Below are the code and all the weights of a small trained network. Each question names an input and a class and asks about switching units off, where a switched-off unit gives its printed mean instead of its output.

import numpy as np


def w(rows, s, z=0):
    codes = np.array(rows[::2]) - 128.0
    scale = np.full(codes.shape[1], s)
    scale[-1] = z or s
    return codes * scale


def f(y):
    return np.maximum(y, 0)


def log_softmax(a):
    a = a - a.max(-1, keepdims=True)
    return a - np.log(np.exp(a).sum(-1, keepdims=True))


def net(x, mask):
    res = np.array(x, float).reshape(1, 5) / 4 @ E
    y = f(res @ A[0][:, :-1].T + A[0][:, -1])
    res = res + np.where(mask, y, B[0][:, -1]) @ B[0][:, :-1]
    return log_softmax(res[-1] @ U[:, :-1].T + U[:, -1])


A, B = {}, {}
E = w([
[140,33,126,148,40,138,131,115,104,184],'x0',
[189,174,172,151,55,230,113,55,79,2],'x1',
[100,150,75,131,39,114,88,153,25,168],'x2',
[221,130,94,135,93,118,137,192,160,128],'x3',
[156,142,207,99,66,77,45,102,164,150],'x4',
],0.012)
A[0] = w([
[46,69,24,174,141,115,151,114,116,194,80],'N0',
[39,85,91,104,158,23,146,202,131,189,1],'N1',
[137,94,78,148,152,75,70,179,63,201,27],'N2',
[148,42,66,160,162,141,181,153,177,183,187],'N3',
[146,25,122,162,36,91,79,160,84,205,239],'N4',
[55,227,95,110,107,99,63,189,66,172,66],'N5',
[255,146,93,134,116,106,174,166,170,44,222],'N6',
[75,200,113,96,220,123,168,106,115,108,99],'N7',
],0.0089,0.0039)
B[0] = w([
[74,75,105,168,51,172,23,146,43,86,216],'N0',
[114,95,98,161,161,228,172,117,75,63,243],'N1',
[200,149,143,121,51,85,105,142,101,126,199],'N2',
[179,163,96,51,48,123,77,193,62,79,210],'N3',
[198,224,176,140,54,112,167,122,158,112,250],'N4',
[143,182,114,136,134,53,84,227,157,146,201],'N5',
[238,255,85,135,143,168,150,90,130,114,212],'N6',
[160,114,167,171,211,114,205,130,151,69,201],'N7',
],0.0097,0.017)
U = w([
[48,68,102,127,115,162,146,127,76,131,2],'0',
[131,154,225,86,98,47,150,57,211,252,67],'1',
[49,137,167,89,215,72,164,171,206,157,88],'2',
[174,171,117,166,149,173,217,119,138,76,214],'3',
[174,166,143,112,94,66,40,209,136,199,94],'4',
[117,145,179,126,57,153,45,98,80,79,198],'5',
],0.013,0.0073)

Each question gives the input, the list of numbers given to net, and the class t.
The units are the neurons (one row each of A and B). Each row of codes is followed by its name. A weight is (code - 128) times the scale printed after its matrix; where a second scale follows, it is the last column's (A, B and U).
mask holds one flag per neuron, in row order. A switched-off neuron (its flag False) gives its mean, the last column of its row in B, instead of its output. The means were averaged over made-up inputs and are rounded, as every weight is.
A unit's drop is (log p(t) with every unit on - log p(t) with that unit switched off) / (log p(t) with every unit on - log p(t) with every unit switched off).
The circuit of an input: a set's keep is (log p(t) with only the set's units on - log p(t) with every unit switched off) / (log p(t) with every unit on - log p(t) with every unit switched off). Starting from all 8 units, units are removed one at a time, each time the one whose removal leaves the highest keep (on an exact tie, the one counted first), for as long as the keep stays at least 0.8.
units of the circuit, in order: the units of the circuit, biggest drop first
most important unit: the unit with the biggest drop
top k neurons: the k neurons with the biggest drops, biggest first
drop of u: that unit's drop, to one decimal
input [4,-6,3,5,-5], class 5: most important unit => N1
input [-3,-8,2,4,-6], class 5: top 3 neurons => (N0 N1 N3)
input [3,7,8,6,6], class 4: top 2 neurons => (N1 N0)
input [-6,-4,-5,-7,3], class 2: top 2 neurons => (N6 N4)
input [-1,-3,2,-5,-5], class 0: units of the circuit, in order => (N4 N6)
input [4,0,-8,3,8], class 1: units of the circuit, in order => (N1 N0)
input [1,2,-7,-8,6], class 1: units of the circuit, in order => (N0 N1)
input [7,4,1,4,2], class 3: top 2 neurons => (N0 N3)
input [-3,0,-4,-2,8], class 1: top 2 neurons => (N0 N1)
input [-8,-7,3,-5,4], class 2: units of the circuit, in order => (N6 N7)
input [-6,-8,2,-6,4], class 3: top 2 neurons => (N1 N7)
input [-2,3,7,-7,-1], class 4: units of the circuit, in order => (N5 N1)
input [1,4,8,6,-6], class 4: top 3 neurons => (N1 N7 N5)
input [-5,0,4,-4,3], class 4: top 2 neurons => (N5 N1)
input [7,5,-4,7,6], class 3: units of the circuit, in order => (N6)
input [-2,5,5,2,6], class 4: units of the circuit, in order => (N1 N0)
input [2,-5,-2,-5,-4], class 0: top 2 neurons => (N4 N1)
input [-4,8,-2,4,8], class 3: top 2 neurons => (N6 N0)
input [5,3,-7,0,7], class 1: top 4 neurons => (N1 N0 N3 N7)
input [5,-5,-4,-8,-3], class 0: units of the circuit, in order => (N6)
input [3,-8,0,-2,5], class 5: drop of N1 => 1.0
